Below are the code and all the weights of a small trained network. Each question names an input and a target symbol and asks about switching units off, where a switched-off unit gives its printed mean instead of its output.

import numpy as np


def w(rows, s, z=0):
    codes = np.array(rows[::2]) - 128.0
    scale = np.full(codes.shape[1], s)
    scale[-1] = z or s
    return codes * scale


def f(y):
    return np.maximum(y, 0)


def softmax(a):
    e = np.exp(a - a.max(-1, keepdims=True))
    return e / e.sum(-1, keepdims=True)


def log_softmax(a):
    a = a - a.max(-1, keepdims=True)
    return a - np.log(np.exp(a).sum(-1, keepdims=True))


def net(x, mask):
    ids = ['βγηλμπσφψω'.index(c) for c in x.split()]
    T = len(ids)
    res = E[ids] + P[:T]
    u = 0
    for l in range(2):
        q, k, v = (res @ M[l].T for M in (Q, K, V))
        z = softmax(np.where(np.tri(T) > 0, q @ k.T / 4**0.5, -1e9)) @ v
        res = res + np.where(mask[u], z, O[l][:, -1]) @ O[l][:, :-1]
        u += 1
        y = f(res @ A[l][:, :-1].T + A[l][:, -1])
        res = res + np.where(mask[u : u + 4], y, B[l][:, -1]) @ B[l][:, :-1]
        u += 4
    return log_softmax(res[-1] @ U[:, :-1].T + U[:, -1])


Q, K, V, O, A, B = {}, {}, {}, {}, {}, {}
E = w([
[157,197,116,66,139,234,170,165,184,195],'β',
[126,202,32,32,107,240,154,121,98,78],'γ',
[183,120,127,97,86,82,66,46,70,105],'η',
[128,136,159,172,91,147,72,143,124,49],'λ',
[84,118,116,66,77,66,73,145,134,172],'μ',
[148,143,189,189,188,130,50,139,149,154],'π',
[40,134,155,130,143,121,210,163,114,116],'σ',
[121,112,116,154,161,57,93,186,67,84],'φ',
[242,163,97,77,123,253,161,201,149,159],'ψ',
[114,144,208,142,108,143,217,98,120,129],'ω',
],0.017)
P = w([
[131,7,62,132,156,133,183,59,175,153],'0',
[135,92,95,109,175,179,142,118,94,159],'1',
[135,125,42,199,109,132,155,112,170,169],'2',
[130,123,136,71,162,160,117,137,94,119],'3',
[118,172,89,197,94,148,120,136,88,184],'4',
[142,139,163,48,144,138,98,145,135,80],'5',
[113,182,144,155,102,148,96,158,43,167],'6',
[149,184,182,73,103,96,115,170,207,53],'7',
[122,182,184,97,113,136,67,159,49,124],'8',
[190,197,114,162,25,66,75,167,156,95],'9',
[143,198,203,72,110,115,64,148,119,78],'10',
],0.013)
Q[0] = w([
[145,250,153,158,100,188,28,194,87,111],'0.h1',
[118,76,232,82,140,22,113,127,182,39],'0.h1',
[166,244,152,1,160,252,106,193,139,81],'0.h1',
[222,194,47,117,88,132,164,184,196,76],'0.h1',
],0.0098)
K[0] = w([
[128,248,161,158,80,95,99,178,113,127],'0.h1',
[112,120,199,58,167,212,176,127,109,106],'0.h1',
[140,163,170,96,128,71,16,182,53,128],'0.h1',
[140,126,154,85,120,39,93,147,213,69],'0.h1',
],0.013)
V[0] = w([
[80,179,60,13,127,151,111,100,135,116],'0.h1',
[237,115,80,124,141,175,60,70,109,66],'0.h1',
[35,202,185,151,152,217,174,32,153,120],'0.h1',
[1,87,73,157,181,86,108,152,36,32],'0.h1',
],0.0075)
O[0] = w([
[58,190,73,200,152,162,122,57,45,171,255],'0.h1',
[145,77,116,211,47,121,127,220,71,179,198],'0.h1',
[4,1,99,168,116,126,160,4,155,70,78],'0.h1',
[141,202,28,186,50,46,156,146,251,80,163],'0.h1',
],0.009,0.003)
A[0] = w([
[132,71,148,177,67,139,141,156,114,36,110],'0.n1',
[95,156,93,60,80,199,191,158,106,106,210],'0.n2',
[86,100,169,170,122,52,49,145,114,83,188],'0.n3',
[155,154,188,150,116,152,254,109,118,141,253],'0.n4',
],0.0073,0.0034)
B[0] = w([
[149,89,83,60,47,147,230,110,144,85,155],'0.n1',
[197,87,116,184,144,98,231,111,178,236,245],'0.n2',
[144,149,180,155,40,222,148,23,178,168,178],'0.n3',
[152,105,2,180,180,69,118,131,84,114,183],'0.n4',
],0.0089,0.012)
Q[1] = w([
[29,30,169,156,97,20,68,144,91,61],'1.h1',
[101,251,61,127,148,68,94,52,129,24],'1.h1',
[149,53,102,107,2,102,161,86,240,179],'1.h1',
[40,106,126,85,111,57,92,147,90,111],'1.h1',
],0.0071)
K[1] = w([
[170,30,62,190,224,84,206,146,135,125],'1.h1',
[2,133,121,85,134,72,196,196,96,137],'1.h1',
[163,144,236,233,121,118,159,109,102,27],'1.h1',
[148,61,60,109,182,146,184,175,108,121],'1.h1',
],0.0071)
V[1] = w([
[82,127,80,73,139,40,161,135,74,182],'1.h1',
[148,128,167,211,203,120,181,133,132,115],'1.h1',
[167,115,165,161,131,15,74,60,92,139],'1.h1',
[71,106,168,154,161,98,65,131,210,254],'1.h1',
],0.008)
O[1] = w([
[60,206,166,91,135,90,143,139,74,93,6],'1.h1',
[155,125,188,158,118,42,107,42,178,202,152],'1.h1',
[57,86,82,54,2,92,141,164,132,185,45],'1.h1',
[66,135,86,81,144,144,23,107,188,177,129],'1.h1',
],0.0097,0.0023)
A[1] = w([
[92,80,234,52,188,150,140,28,132,51,67],'1.n1',
[176,146,253,150,163,120,40,193,84,130,172],'1.n2',
[119,165,110,129,39,154,191,189,192,114,78],'1.n3',
[99,166,121,82,178,57,58,57,129,79,248],'1.n4',
],0.0055,0.0019)
B[1] = w([
[15,116,245,100,166,144,230,164,168,124,176],'1.n1',
[219,96,2,53,193,89,114,97,111,156,165],'1.n2',
[111,199,183,112,199,131,65,183,68,220,255],'1.n3',
[150,164,55,166,208,207,238,148,201,49,185],'1.n4',
],0.0068,0.0097)
U = w([
[79,143,185,154,206,217,118,161,121,151,2],'β',
[94,175,108,228,89,117,98,88,83,144,131],'γ',
[76,87,130,120,71,128,152,223,62,171,132],'η',
[162,125,107,174,140,199,144,161,122,77,98],'λ',
[88,183,19,66,177,211,99,157,99,74,176],'μ',
[134,72,72,118,91,151,118,118,199,161,168],'π',
[164,202,103,109,142,91,141,74,200,71,84],'σ',
[182,193,140,141,115,3,106,168,139,122,175],'φ',
[164,121,154,108,186,58,85,126,71,133,148],'ψ',
[108,106,181,77,95,104,187,153,127,146,137],'ω',
],0.0045,0.0054)

Each question gives the input, a string of symbols that net reads in full, and the target symbol t.
The units are the heads (4 rows each of Q, K, V and O) and the neurons (one row each of A and B). Each row of codes is followed by its name. A weight is (code - 128) times the scale printed after its matrix; where a second scale follows, it is the last column's (O, A, B and U).
mask holds one flag per unit, layer by layer, with each layer's heads first. A switched-off unit (its flag False) gives its mean, the last column of its rows in O or B, instead of its output. The means were averaged over made-up inputs and are rounded, as every weight is.
A unit's drop is (log p(t) with every unit on - log p(t) with that unit switched off) / (log p(t) with every unit on - log p(t) with every unit switched off).
The circuit of an input: a set's keep is (log p(t) with only the set's units on - log p(t) with every unit switched off) / (log p(t) with every unit on - log p(t) with every unit switched off). Starting from all 10 units, units are removed one at a time, each time the one whose removal leaves the highest keep (on an exact tie, the one counted first), for as long as the keep stays at least 0.8.
circuit, biggest first: the units of the circuit, biggest drop first
unit that matters most: the unit with the biggest drop
k most important neurons: the k neurons with the biggest drops, biggest first
k most important neurons of layer l: the k neurons of layer l with the biggest drops, biggest first
input λ γ β μ σ, target β: circuit, biggest first	0.h1, 1.h1
input ψ π π π γ λ φ, target γ: circuit, biggest first	0.h1
input ω ψ μ ψ π β, target π: circuit, biggest first	1.h1, 0.h1
input σ π ω φ σ β φ σ π, target π: circuit, biggest first	1.h1, 0.n3
input γ γ π ψ γ μ, target ψ: 2 most important neurons	0.n2, 1.n2
input σ λ ω μ σ γ π π μ, target π: 2 most important neurons of layer 0	0.n3, 0.n4
input β γ φ ω ψ σ μ η σ, target μ: circuit, biggest first	0.h1, 1.h1, 0.n4
input φ ψ λ, target λ: 2 most important neurons	0.n1, 0.n2
input σ μ μ, target σ: circuit, biggest first	0.h1, 1.h1
input ω γ ω σ γ γ, target γ: circuit, biggest first	0.h1, 0.n2
input ω λ ψ μ π μ ω η, target μ: circuit, biggest first	0.n2, 0.h1, 1.h1
input γ γ ψ η γ γ ω β γ η, target β: circuit, biggest first	0.h1, 1.n1
input ψ γ ω σ π μ, target σ: circuit, biggest first	0.h1, 1.h1, 1.n4
input φ β γ ω μ μ γ η γ, target η: unit that matters most	0.n2
input β γ η γ λ ψ, target λ: circuit, biggest first	1.h1, 0.n1, 0.h1, 0.n2
input μ π γ ψ λ ω η φ, target ω: 2 most important neurons	1.n1, 0.n3
input ω λ ω φ λ π β ω ω σ, target ω: 2 most important neurons of layer 0	0.n2, 0.n4
input φ λ φ σ π β μ λ ψ π σ, target ψ: 2 most important neurons	1.n2, 0.n4
input ψ φ σ λ η, target σ: 2 most important neurons	0.n2, 1.n4
input μ μ γ φ π γ, target π: unit that matters most	0.n2
input γ σ β β ω φ μ γ φ, target μ: 4 most important neurons	0.n2, 0.n3, 0.n4, 0.n1
input σ μ π ω φ γ, target φ: 2 most important neurons	0.n2, 0.n3
